Below are the code and all the weights of a small trained network. Each question names an input and a class and asks about switching units off, where a switched-off unit gives its printed mean instead of its output.

import numpy as np


def w(rows, s, z=0):
    codes = np.array(rows[::2]) - 128.0
    scale = np.full(codes.shape[1], s)
    scale[-1] = z or s
    return codes * scale


def f(y):
    return np.maximum(y, 0)


def log_softmax(a):
    a = a - a.max(-1, keepdims=True)
    return a - np.log(np.exp(a).sum(-1, keepdims=True))


def net(x, mask):
    res = np.array(x, float).reshape(1, 2) / 4 @ E
    y = f(res @ A[0][:, :-1].T + A[0][:, -1])
    res = res + np.where(mask, y, B[0][:, -1]) @ B[0][:, :-1]
    return log_softmax(res[-1] @ U[:, :-1].T + U[:, -1])


A, B = {}, {}
E = w([
[53,202,202,66,130],'x0',
[57,85,136,250,63],'x1',
],0.012)
A[0] = w([
[201,104,106,89,139,253],'N1',
[166,67,128,251,129,122],'N2',
[197,108,136,142,141,146],'N3',
[159,162,176,6,158,223],'N4',
[128,112,86,192,85,88],'N5',
[154,95,114,152,138,241],'N6',
[55,107,170,237,114,242],'N7',
[134,96,88,117,109,244],'N8',
[108,216,190,77,128,204],'N9',
[228,95,96,109,142,210],'N10',
],0.016,0.0034)
B[0] = w([
[166,193,109,150,178,200],'N1',
[113,4,89,112,138,238],'N2',
[172,145,136,107,168,171],'N3',
[27,144,8,157,139,252],'N4',
[73,82,97,135,122,198],'N5',
[128,137,134,169,186,179],'N6',
[182,90,234,181,64,248],'N7',
[112,133,109,196,179,169],'N8',
[72,180,121,35,77,218],'N9',
[190,196,156,98,196,210],'N10',
],0.028,0.019)
U = w([
[219,236,148,208,243,84],'0',
[67,194,40,113,94,246],'1',
[65,143,179,107,61,40],'2',
[165,56,95,130,166,3],'3',
[177,187,246,176,7,113],'4',
[115,1,170,206,87,140],'5',
],0.0085,0.0031)

Each question gives the input, the list of numbers given to net, and the class t.
The units are the neurons (one row each of A and B). Each row of codes is followed by its name. A weight is (code - 128) times the scale printed after its matrix; where a second scale follows, it is the last column's (A, B and U).
mask holds one flag per neuron, in row order. A switched-off neuron (its flag False) gives its mean, the last column of its row in B, instead of its output. The means were averaged over made-up inputs and are rounded, as every weight is.
A unit's drop is (log p(t) with every unit on - log p(t) with that unit switched off) / (log p(t) with every unit on - log p(t) with every unit switched off).
The circuit of an input: a set's keep is (log p(t) with only the set's units on - log p(t) with every unit switched off) / (log p(t) with every unit on - log p(t) with every unit switched off). Starting from all 10 units, units are removed one at a time, each time the one whose removal leaves the highest keep (on an exact tie, the one counted first), for as long as the keep stays at least 0.8.
units of the circuit, in order: the units of the circuit, biggest drop first
top k neurons: the k neurons with the biggest drops, biggest first
drop of u: that unit's drop, to one decimal
input [6,8], class 4: units of the circuit, in order : N7
input [-5,1], class 3: units of the circuit, in order : N2, N7
input [4,2], class 4: units of the circuit, in order : N4, N2
input [4,7], class 5: top 2 neurons : N10, N9
input [2,2], class 4: top 2 neurons : N2, N4
input [-7,0], class 0: top 2 neurons : N10, N1
input [-3,1], class 5: top 2 neurons : N4, N9
input [3,4], class 4: top 2 neurons : N2, N4
input [-8,-1], class 0: drop of N10 : 0.3
input [-5,0], class 0: drop of N10 : 0.3
input [-1,1], class 5: drop of N10 : 0.2
input [0,5], class 5: drop of N3 : 0.0
